Below are the code and all the weights of a small trained network. Each question names an input and a class and asks about switching units off, where a switched-off unit gives its printed mean instead of its output.

import numpy as np


def w(rows, s, z=0):
    codes = np.array(rows[::2]) - 128.0
    scale = np.full(codes.shape[1], s)
    scale[-1] = z or s
    return codes * scale


def f(y):
    return y / 2 * (1 + np.tanh(0.7978845608 * (y + 0.044715 * y**3)))


def log_softmax(a):
    a = a - a.max(-1, keepdims=True)
    return a - np.log(np.exp(a).sum(-1, keepdims=True))


def net(x, mask):
    res = np.array(x, float).reshape(1, 5) / 4 @ E
    y = f(res @ A[0][:, :-1].T + A[0][:, -1])
    res = res + np.where(mask, y, B[0][:, -1]) @ B[0][:, :-1]
    return log_softmax(res[-1] @ U[:, :-1].T + U[:, -1])


A, B = {}, {}
E = w([
[98,136,152,115,45,103,136,157,182,76,83,12],'x0',
[144,30,186,80,106,83,184,59,159,106,187,141],'x1',
[83,156,157,102,97,117,155,70,108,254,142,98],'x2',
[142,101,85,78,113,137,209,173,79,117,61,154],'x3',
[50,139,21,65,145,60,154,131,76,124,156,181],'x4',
],0.011)
A[0] = w([
[109,15,155,79,87,92,184,136,114,68,136,118,137],'n0',
[111,144,78,96,139,115,135,188,110,76,120,169,210],'n1',
[135,87,110,98,120,74,124,115,141,82,146,142,149],'n2',
[170,121,94,163,124,230,115,176,115,88,91,150,201],'n3',
[100,126,85,105,157,110,153,71,41,164,165,254,184],'n4',
[89,97,151,51,52,107,219,151,127,113,70,116,193],'n5',
[168,92,244,103,73,117,133,51,153,157,164,71,178],'n6',
[109,213,57,175,133,128,86,96,99,224,100,103,254],'n7',
],0.0085,0.0027)
B[0] = w([
[108,104,48,202,143,120,224,51,126,76,78,130,217],'n0',
[161,106,120,135,92,66,50,197,139,94,211,91,203],'n1',
[83,90,14,158,124,124,117,121,109,105,203,55,174],'n2',
[199,121,168,133,145,134,78,137,102,94,70,141,188],'n3',
[86,88,101,27,192,21,89,68,115,167,189,243,252],'n4',
[183,204,32,68,107,93,226,110,124,163,62,88,228],'n5',
[93,164,108,231,35,230,96,1,240,196,137,215,219],'n6',
[90,116,238,98,163,140,119,192,95,171,159,65,213],'n7',
],0.0077,0.015)
U = w([
[74,99,100,60,172,70,106,113,110,149,182,191,197],'0',
[95,131,160,188,69,176,76,85,212,148,138,140,54],'1',
[179,106,189,115,201,155,110,142,88,168,93,197,35],'2',
[121,183,132,76,48,106,119,168,141,140,70,65,82],'3',
[105,102,76,133,116,96,161,125,129,31,121,89,11],'4',
[127,131,101,129,106,155,190,80,128,174,81,152,47],'5',
[47,156,196,123,152,145,93,164,99,174,131,65,165],'6',
[188,122,148,156,145,149,68,187,123,8,90,130,250],'7',
],0.011,0.002)

Each question gives the input, the list of numbers given to net, and the class t.
The units are the neurons (one row each of A and B). Each row of codes is followed by its name. A weight is (code - 128) times the scale printed after its matrix; where a second scale follows, it is the last column's (A, B and U).
mask holds one flag per neuron, in row order. A switched-off neuron (its flag False) gives its mean, the last column of its row in B, instead of its output. The means were averaged over made-up inputs and are rounded, as every weight is.
A unit's drop is (log p(t) with every unit on - log p(t) with that unit switched off) / (log p(t) with every unit on - log p(t) with every unit switched off).
The circuit of an input: a set's keep is (log p(t) with only the set's units on - log p(t) with every unit switched off) / (log p(t) with every unit on - log p(t) with every unit switched off). Starting from all 8 units, units are removed one at a time, each time the one whose removal leaves the highest keep (on an exact tie, the one counted first), for as long as the keep stays at least 0.8.
units of the circuit, in order: the units of the circuit, biggest drop first
unit that matters most: the unit with the biggest drop
top k neurons: the k neurons with the biggest drops, biggest first
input [1,-5,7,-7,-2], class 6: units of the circuit, in order => n7
input [2,-1,-6,1,3], class 7: units of the circuit, in order => n4; n3
input [-1,8,0,3,1], class 5: units of the circuit, in order => n0; n6
input [-5,1,-5,-4,-5], class 7: units of the circuit, in order => n4; n3
input [3,1,-8,-6,5], class 4: top 3 neurons => n4; n2; n3
input [3,5,-2,6,-7], class 5: units of the circuit, in order => n5; n0; n6
input [6,-3,0,-5,6], class 6: units of the circuit, in order => n4; n5; n7
input [7,-5,-1,-6,1], class 6: units of the circuit, in order => n5; n6; n7
input [-2,-7,-1,3,-4], class 7: top 2 neurons => n4; n3
input [6,1,-8,-4,-5], class 1: top 2 neurons => n6; n1
input [-1,0,-7,-5,-3], class 7: units of the circuit, in order => n6; n4
input [4,7,5,-1,2], class 5: top 2 neurons => n5; n0
input [-5,-3,8,4,-8], class 1: top 3 neurons => n6; n4; n5
input [7,0,1,6,7], class 4: unit that matters most => n0
input [6,0,1,3,4], class 4: units of the circuit, in order => n0; n6
input [-6,-2,8,5,-6], class 2: top 2 neurons => n2; n1
input [2,3,0,6,6], class 4: top 2 neurons => n0; n5
input [-5,-6,1,-3,-8], class 6: top 2 neurons => n7; n4
input [1,0,-2,8,0], class 4: top 2 neurons => n6; n0
input [-7,-6,-5,4,-7], class 7: unit that matters most => n4
input [-7,-8,7,2,-8], class 6: top 2 neurons => n7; n4
input [5,-2,6,-2,4], class 6: top 2 neurons => n7; n0
